Small tables with named rows and columns. After each table, cells are looked up by row and column.

zabolis.tsv
	mago	siv	tur	vebup	kirun	vanat	levut
ludun	6449	7569	6034	8141	5094	6823	3203
tinipub	4594	9010	8829	3565	4435	6319	2725
latus	1478	6782	7657	3099	5515	7845	6611
dozi	4598	7059	6585	5678	6880	6458	2184
tovev	3091	6954	6828	4479	7120	6315	3350
res	5819	9154	6511	6932	4607	5044	3416
sez	6136	7201	6252	7292	5950	6936	2477

What is the mago of dozi in zabolis?
4598
What is the mago of ludun in zabolis?
6449
What is the tur of latus in zabolis?
7657
What is the mago of tinipub in zabolis?
4594
What is the vanat of tovev in zabolis?
6315
What is the vebup of res in zabolis?
6932
What is the siv of dozi in zabolis?
7059
What is the tur of tinipub in zabolis?
8829
What is the vebup of tovev in zabolis?
4479
What is the vanat of tinipub in zabolis?
6319
What is the mago of tovev in zabolis?
3091
What is the tur of sez in zabolis?
6252
What is the vebup of dozi in zabolis?
5678

Table kib
fields: zapugi, nutive, duse, nilin, bal
sogiba: [157, 139, 200, 133, 48]
sev: [118, 142, 49, 157, 153]
dum: [128, 72, 119, 191, 54]
mal: [109, 57, 115, 102, 149]
kikib: [128, 130, 163, 86, 145]
kek: [129, 132, 159, 98, 142]

duse of kek is 159
duse of kikib is 163
bal of kikib is 145
nilin of kikib is 86
zapugi of kikib is 128
nilin of mal is 102
nutive of dum is 72
nutive of sogiba is 139
nutive of kek is 132
nilin of dum is 191
duse of dum is 119
bal of sev is 153
bal of kek is 142
nilin of kek is 98
nilin of sogiba is 133
duse of mal is 115
nilin of sev is 157
nutive of mal is 57
bal of dum is 54
duse of sogiba is 200
Row with the largest duse: sogiba

niz.tsv
	demagol	bupome	kuz
zezola	218	94	220
tinepa	200	200	174
kig	197	150	215
fonira	106	125	237
misit	235	198	161
tuvim	124	184	125
rivi	19	127	125
rebamu	127	112	132
miv	120	116	237
zov	148	87	169

What is the kuz of tinepa in niz?
174
What is the bupome of tinepa in niz?
200
What is the bupome of zov in niz?
87
What is the demagol of tinepa in niz?
200
What is the demagol of tuvim in niz?
124
What is the bupome of zezola in niz?
94
What is the bupome of fonira in niz?
125
What is the demagol of zov in niz?
148
What is the kuz of rebamu in niz?
132
What is the demagol of fonira in niz?
106
What is the bupome of rivi in niz?
127
What is the kuz of tuvim in niz?
125
What is the bupome of rebamu in niz?
112
What is the demagol of misit in niz?
235
What is the kuz of fonira in niz?
237
What is the kuz of kig in niz?
215

Table ras
,torura,piza,nuto,fifot,puvi,nibasu,natufo
muv,-3.83,3.34,0.69,6.52,0.93,3.74,1.76
pobevo,-0.17,5.36,2.38,2.86,4.22,3.12,3.90
zodaf,1.46,0.15,0.50,-2.01,4.48,4.02,3.64
bog,2.76,1.66,2.29,4.77,-0.41,2.82,4.67
lusiz,3.02,-0.09,1.73,0.90,3.03,-5.08,0.97
balosas,2.48,4.52,-1.12,2.29,5.05,0.33,0.19
posi,1.42,2.46,-0.45,3.15,3.91,3.61,-3.86
besur,4.67,4.92,1.72,4.80,4.77,-0.72,2.41
mak,1.00,3.22,5.95,0.54,-0.84,2.08,0.78

bog, nuto -> 2.29
posi, nuto -> -0.45
balosas, natufo -> 0.19
posi, piza -> 2.46
zodaf, torura -> 1.46
zodaf, puvi -> 4.48
posi, puvi -> 3.91
mak, natufo -> 0.78
bog, torura -> 2.76

fufib:
,dipuru,tibo,gukel,bel
fumiz,7516,6792,4853,8210
pitis,5740,6384,4439,6054
nogi,5346,6792,4736,4854
sog,5740,6884,4736,4854
pasego,5661,5449,4736,4854
seg,5740,6792,1891,4487
bol,5740,6792,5567,5155
katuve,5740,6792,4736,4854
vulol,4750,6145,4589,4801
madefus,5740,6792,7496,5798

What is the dipuru of pasego in fufib? 5661
What is the dipuru of sog in fufib? 5740
What is the gukel of bol in fufib? 5567
What is the tibo of madefus in fufib? 6792
What is the bel of sog in fufib? 4854
What is the bel of pasego in fufib? 4854

vip
         dogeb  tob  vuvuv  roli
noto       0.5  0.7    0.2   0.4
laponos    0.6  0.4    0.8   0.7
fafazak    0.5  0.5    0.5   0.7
begapak    0.6  0.5    0.7   0.3
tonaf      0.5  0.5    0.5   0.7
litaz      0.6  0.5    0.7   0.5
dapa       0.5  0.6    0.3   0.5

roli of tonaf: 0.7
tob of fafazak: 0.5
dogeb of tonaf: 0.5
roli of dapa: 0.5
vuvuv of fafazak: 0.5
vuvuv of noto: 0.2
vuvuv of litaz: 0.7
vuvuv of tonaf: 0.5
dogeb of dapa: 0.5
tob of litaz: 0.5
tob of tonaf: 0.5
tob of dapa: 0.6
roli of litaz: 0.5
roli of fafazak: 0.7
roli of noto: 0.4
dogeb of laponos: 0.6
Which row has the largest vuvuv? laponos

maba
fields: mufer, kunebim, faz, vugita, murov, tofodos, nimil, nes, pegig, faripu
kinofig: [6146, 6896, 5155, 3138, 8915, 3725, 3488, 4870, 6143, 3278]
gule: [7349, 3970, 7810, 3067, 4232, 6144, 5123, 2502, 2712, 5090]
dol: [6687, 6610, 7554, 5020, 4886, 1389, 6990, 2632, 6022, 4313]
kopasuf: [5300, 4332, 7994, 4559, 7473, 5176, 3707, 5118, 4709, 8511]
venesuf: [6803, 6041, 6331, 6726, 4484, 5999, 4202, 4719, 2480, 3064]

What is the faz of dol in maba? 7554
What is the kunebim of kopasuf in maba? 4332
What is the nes of gule in maba? 2502
What is the murov of venesuf in maba? 4484
What is the murov of kinofig in maba? 8915
What is the faripu of gule in maba? 5090
What is the murov of kopasuf in maba? 7473
What is the faz of venesuf in maba? 6331
What is the nes of dol in maba? 2632
What is the pegig of dol in maba? 6022
What is the nes of kinofig in maba? 4870
What is the faz of gule in maba? 7810
Row with the largest nes: kopasuf

kegop:
fields: padezu, teb, simamo, nuluda, vuroda, sonedas, kodo, zota, did
tufufe: [37093, 74268, 70819, 57879, 36699, 64638, 52760, 83427, 68132]
remapem: [65178, 68945, 84175, 18942, 35524, 69541, 89090, 67601, 69421]
gog: [54546, 50586, 37127, 54023, 86932, 62107, 57135, 43524, 42088]
zud: [79870, 45424, 64915, 63563, 53469, 46702, 79333, 45091, 44133]
zumoket: [59627, 27918, 53070, 55422, 62914, 47202, 93838, 42655, 55758]
depofof: [64793, 52262, 51605, 70859, 58464, 60418, 40780, 51548, 88626]
bupe: [66989, 54217, 76676, 68311, 48764, 59845, 82171, 46053, 86421]
kefofi: [98089, 48467, 54518, 54230, 54843, 54769, 69997, 70531, 73496]
zuf: [32642, 66309, 63702, 60763, 45695, 59583, 83492, 43382, 63864]
nure: [62609, 21620, 80030, 90667, 51696, 71010, 45576, 43069, 72212]
pebup: [50740, 59381, 38202, 62484, 80460, 41622, 49392, 60382, 41035]
risefo: [87101, 32417, 43045, 84148, 49240, 70697, 63509, 52466, 66704]
pitev: [60180, 63455, 54117, 68529, 47526, 85883, 47608, 52679, 37967]

zuf, did => 63864
pitev, padezu => 60180
pebup, simamo => 38202
tufufe, teb => 74268
gog, teb => 50586
gog, kodo => 57135
bupe, simamo => 76676
zuf, vuroda => 45695
risefo, zota => 52466
remapem, nuluda => 18942
gog, vuroda => 86932
remapem, simamo => 84175

Table tid
|  | gubo | lilobo | limid | duliz | sekube | zuselob | tov |
|---|---|---|---|---|---|---|---|
| bedava | 103 | 159 | 177 | 178 | 126 | 161 | 149 |
| vedudo | 131 | 159 | 167 | 168 | 142 | 160 | 154 |
| sanu | 211 | 158 | 141 | 139 | 189 | 155 | 167 |
| labaro | 84 | 159 | 183 | 185 | 114 | 163 | 146 |
| tila | 69 | 159 | 188 | 190 | 105 | 163 | 144 |
| sipobap | 247 | 157 | 129 | 126 | 211 | 153 | 172 |
| par | 57 | 159 | 192 | 195 | 99 | 164 | 142 |
| vodu | 58 | 159 | 192 | 194 | 99 | 164 | 142 |
| sog | 142 | 158 | 164 | 164 | 149 | 159 | 156 |
| dobi | 134 | 158 | 166 | 167 | 144 | 160 | 154 |
| vulume | 128 | 159 | 168 | 169 | 140 | 160 | 153 |
| koli | 127 | 159 | 169 | 170 | 140 | 160 | 153 |
| ruloz | 244 | 157 | 130 | 127 | 209 | 153 | 172 |
| ser | 131 | 159 | 167 | 168 | 142 | 160 | 154 |

What is the zuselob of dobi in tid? 160
What is the lilobo of par in tid? 159
What is the tov of dobi in tid? 154
What is the gubo of sog in tid? 142
What is the zuselob of koli in tid? 160
What is the tov of tila in tid? 144
What is the zuselob of tila in tid? 163
What is the gubo of bedava in tid? 103

